Below are the code and all the weights of a small trained network. Each question names an input and a target symbol and asks about switching units off, where a switched-off unit gives its printed mean instead of its output.

import numpy as np


def w(rows, s, z=0):
    codes = np.array(rows[::2]) - 128.0
    scale = np.full(codes.shape[1], s)
    scale[-1] = z or s
    return codes * scale


def norm(h):
    return h / np.sqrt((h * h).mean(-1, keepdims=True) + 1e-5)


def f(y):
    return np.maximum(y, 0)


def softmax(a):
    e = np.exp(a - a.max(-1, keepdims=True))
    return e / e.sum(-1, keepdims=True)


def log_softmax(a):
    a = a - a.max(-1, keepdims=True)
    return a - np.log(np.exp(a).sum(-1, keepdims=True))


def net(x, mask):
    ids = ['αβδεζηθξπτφψω'.index(c) for c in x.split()]
    T = len(ids)
    res = E[ids] + P[:T]
    u = 0
    for l in range(3):
        q, k, v = (norm(res) @ M[l].T for M in (Q, K, V))
        z = softmax(np.where(np.tri(T) > 0, q @ k.T / 2**0.5, -1e9)) @ v
        res = res + np.where(mask[u], z, O[l][:, -1]) @ O[l][:, :-1]
        u += 1
        y = f(norm(res) @ A[l][:, :-1].T + A[l][:, -1])
        res = res + np.where(mask[u : u + 8], y, B[l][:, -1]) @ B[l][:, :-1]
        u += 8
    return log_softmax(norm(res)[-1] @ U[:, :-1].T + U[:, -1])


Q, K, V, O, A, B = {}, {}, {}, {}, {}, {}
E = w([
[176,103,167,110,4,168,113],'α',
[155,88,192,91,10,144,147],'β',
[125,23,81,182,184,56,221],'δ',
[63,254,187,163,243,110,76],'ε',
[39,136,196,146,127,71,195],'ζ',
[175,101,123,4,134,108,68],'η',
[64,85,88,130,206,160,153],'θ',
[129,91,94,130,190,116,177],'ξ',
[85,161,120,124,76,53,63],'π',
[199,69,158,110,93,98,93],'τ',
[170,116,60,123,188,93,209],'φ',
[169,29,198,218,106,144,91],'ψ',
[139,63,89,100,118,173,170],'ω',
],0.014)
P = w([
[2,99,54,160,89,100,70],'0',
[41,105,71,163,94,110,84],'1',
[62,110,88,167,105,122,102],'2',
[87,108,95,171,121,131,109],'3',
[118,108,107,169,129,142,115],'4',
[137,111,119,170,137,153,117],'5',
[151,113,127,173,151,167,123],'6',
[188,123,132,171,158,180,133],'7',
[191,122,135,165,176,181,135],'8',
],0.0076)
Q[0] = w([
[136,142,48,1,124,156,81],'0.h1',
[199,58,91,140,151,164,108],'0.h1',
],0.0092)
K[0] = w([
[173,170,45,2,121,83,24],'0.h1',
[215,134,186,81,206,162,135],'0.h1',
],0.0064)
V[0] = w([
[149,245,225,113,184,128,160],'0.h1',
[2,176,3,183,9,20,65],'0.h1',
],0.004)
O[0] = w([
[128,201,137,82,117,118,100,2],'0.h1',
[178,105,163,139,253,154,97,181],'0.h1',
],0.0051,0.0056)
A[0] = w([
[150,10,66,131,132,152,159,231],'0.n1',
[123,143,186,141,207,151,56,69],'0.n2',
[150,109,138,171,152,71,181,162],'0.n3',
[134,150,193,97,82,176,123,2],'0.n4',
[125,190,100,96,236,129,164,76],'0.n5',
[74,187,80,107,97,136,71,63],'0.n6',
[135,158,69,141,94,31,107,134],'0.n7',
[176,123,119,101,108,137,99,39],'0.n8',
],0.011,0.0043)
B[0] = w([
[177,210,109,148,160,79,103,251],'0.n1',
[165,164,174,148,32,83,124,140],'0.n2',
[83,56,151,113,113,164,82,155],'0.n3',
[114,131,107,140,232,32,103,136],'0.n4',
[144,131,225,113,91,57,94,138],'0.n5',
[29,62,152,85,117,92,141,133],'0.n6',
[74,1,150,111,82,146,183,139],'0.n7',
[72,168,117,94,195,100,94,139],'0.n8',
],0.0095,0.02)
Q[1] = w([
[147,96,169,179,106,141,100],'1.h1',
[24,25,41,9,96,228,198],'1.h1',
],0.012)
K[1] = w([
[145,92,168,197,100,152,164],'1.h1',
[68,106,94,137,187,5,42],'1.h1',
],0.011)
V[1] = w([
[158,231,54,42,124,70,199],'1.h1',
[161,218,253,188,226,175,109],'1.h1',
],0.0052)
O[1] = w([
[117,111,65,133,103,3,77,217],'1.h1',
[91,86,164,171,66,166,112,253],'1.h1',
],0.012,0.0031)
A[1] = w([
[131,130,123,101,175,124,91,139],'1.n1',
[135,205,156,86,112,130,106,142],'1.n2',
[128,125,87,91,125,163,180,1],'1.n3',
[160,79,77,211,122,109,211,114],'1.n4',
[38,134,96,153,70,116,138,68],'1.n5',
[10,131,78,61,167,136,162,84],'1.n6',
[51,94,205,156,76,123,68,71],'1.n7',
[100,139,212,172,146,164,113,47],'1.n8',
],0.011,0.0079)
B[1] = w([
[132,144,176,112,98,138,126,254],'1.n1',
[115,133,129,79,141,150,158,203],'1.n2',
[132,65,97,106,127,162,55,128],'1.n3',
[148,97,111,97,191,205,114,229],'1.n4',
[93,53,128,185,166,185,197,149],'1.n5',
[76,7,49,102,103,134,181,146],'1.n6',
[95,202,168,89,120,92,127,247],'1.n7',
[177,72,145,125,54,115,122,195],'1.n8',
],0.013,0.0043)
Q[2] = w([
[48,104,45,142,157,175,207],'2.h1',
[158,102,201,249,149,220,136],'2.h1',
],0.012)
K[2] = w([
[17,8,195,106,117,152,96],'2.h1',
[158,82,188,187,190,244,167],'2.h1',
],0.012)
V[2] = w([
[147,126,71,196,137,206,255],'2.h1',
[149,195,160,164,160,122,102],'2.h1',
],0.0062)
O[2] = w([
[209,153,103,184,119,2,75,2],'2.h1',
[94,153,38,101,143,91,131,196],'2.h1',
],0.0082,0.0065)
A[2] = w([
[188,145,4,124,101,39,100,95],'2.n1',
[172,22,102,224,136,132,134,152],'2.n2',
[104,217,125,218,117,121,174,97],'2.n3',
[199,171,31,191,97,82,132,94],'2.n4',
[77,130,114,90,140,117,179,76],'2.n5',
[156,91,138,227,53,158,140,2],'2.n6',
[170,180,19,201,97,40,130,58],'2.n7',
[82,47,94,189,105,143,249,129],'2.n8',
],0.013,0.0062)
B[2] = w([
[214,151,108,202,145,66,37,249],'2.n1',
[141,155,58,60,135,187,144,162],'2.n2',
[70,12,105,123,53,135,193,135],'2.n3',
[190,106,124,108,117,20,1,217],'2.n4',
[204,134,100,174,105,101,158,152],'2.n5',
[158,55,59,195,55,199,117,137],'2.n6',
[208,186,151,126,103,52,14,229],'2.n7',
[62,87,58,231,144,167,208,143],'2.n8',
],0.014,0.015)
U = w([
[80,249,71,131,61,178,113,109],'α',
[194,200,78,149,67,91,243,69],'β',
[133,136,28,142,198,172,154,140],'δ',
[88,160,248,99,25,110,114,64],'ε',
[224,117,222,111,125,181,157,78],'ζ',
[161,37,79,31,68,78,169,54],'η',
[45,89,102,184,103,104,171,254],'θ',
[36,175,141,136,223,107,106,102],'ξ',
[164,250,162,134,208,112,220,134],'π',
[82,84,166,115,143,186,50,85],'τ',
[144,60,176,122,211,73,172,95],'φ',
[180,82,116,133,7,216,100,65],'ψ',
[176,130,100,186,113,55,73,196],'ω',
],0.011,0.0063)

Each question gives the input, a string of symbols that net reads in full, and the target symbol t.
The units are the heads (2 rows each of Q, K, V and O) and the neurons (one row each of A and B). Each row of codes is followed by its name. A weight is (code - 128) times the scale printed after its matrix; where a second scale follows, it is the last column's (O, A, B and U).
mask holds one flag per unit, layer by layer, with each layer's heads first. A switched-off unit (its flag False) gives its mean, the last column of its rows in O or B, instead of its output. The means were averaged over made-up inputs and are rounded, as every weight is.
A unit's drop is (log p(t) with every unit on - log p(t) with that unit switched off) / (log p(t) with every unit on - log p(t) with every unit switched off).
The circuit of an input: a set's keep is (log p(t) with only the set's units on - log p(t) with every unit switched off) / (log p(t) with every unit on - log p(t) with every unit switched off). Starting from the 12 units with the biggest drops (on a tie, the unit counted first), units are removed one at a time, each time the one whose removal leaves the highest keep (on an exact tie, the one counted first), for as long as the keep stays at least 0.8.
circuit, biggest first: the units of the circuit, biggest drop first
most important unit: the unit with the biggest drop
k most important neurons: the k neurons with the biggest drops, biggest first
top k neurons in layer l: the k neurons of layer l with the biggest drops, biggest first
input ξ ω ζ π ξ, target π: circuit, biggest first -> (1.h1 0.n1 2.n4 2.n1)
input φ π ξ ω ζ τ α, target ζ: 2 most important neurons -> (0.n4 0.n1)
input ω ξ π η ε α, target ε: most important unit -> 1.h1
input ω β τ ε η φ, target ε: 3 most important neurons -> (0.n5 0.n3 1.n7)
input ζ η α ψ ξ, target ψ: 3 most important neurons -> (0.n4 0.n3 1.n8)
input α ω ω π α ω π η, target η: 3 most important neurons -> (2.n1 0.n1 2.n7)
input ω δ η, target η: 3 most important neurons -> (2.n1 2.n7 0.n1)
input ξ η θ, target θ: 2 most important neurons -> (2.n7 2.n1)
input δ η π π ω ζ, target θ: circuit, biggest first -> (2.n8 0.n1 2.n1)
input ω π δ θ β ω ψ ξ, target ψ: 4 most important neurons -> (0.n1 0.n4 0.n3 1.n8)
input ξ ω π π α δ, target δ: circuit, biggest first -> (1.n4 2.n7 2.n4)
input θ π β, target π: 2 most important neurons -> (0.n4 0.n1)
input α δ ζ ξ φ δ α β, target ζ: 4 most important neurons -> (0.n1 0.n4 2.n1 2.n4)
input η ω α θ η ζ θ, target ζ: most important unit -> 0.n1
input ε η ω ξ π α α, target π: 4 most important neurons -> (0.n4 0.n7 0.n1 2.n4)
input α τ ξ η α, target α: top 2 neurons in layer 1 -> (1.n4 1.n8)
input η α δ β τ, target τ: 3 most important neurons -> (2.n1 2.n7 2.n4)
input ω η ω ζ η δ φ, target ζ: top 2 neurons in layer 0 -> (0.n3 0.n1)
input ω ξ ζ ε η τ, target ε: top 2 neurons in layer 2 -> (2.n1 2.n4)
input δ ζ θ, target ζ: most important unit -> 1.h1
input ξ ω φ ζ θ δ ξ, target ζ: top 3 neurons in layer 0 -> (0.n1 0.n3 0.n5)
input ε ζ ω ω π α, target π: top 4 neurons in layer 0 -> (0.n4 0.n7 0.n2 0.n1)
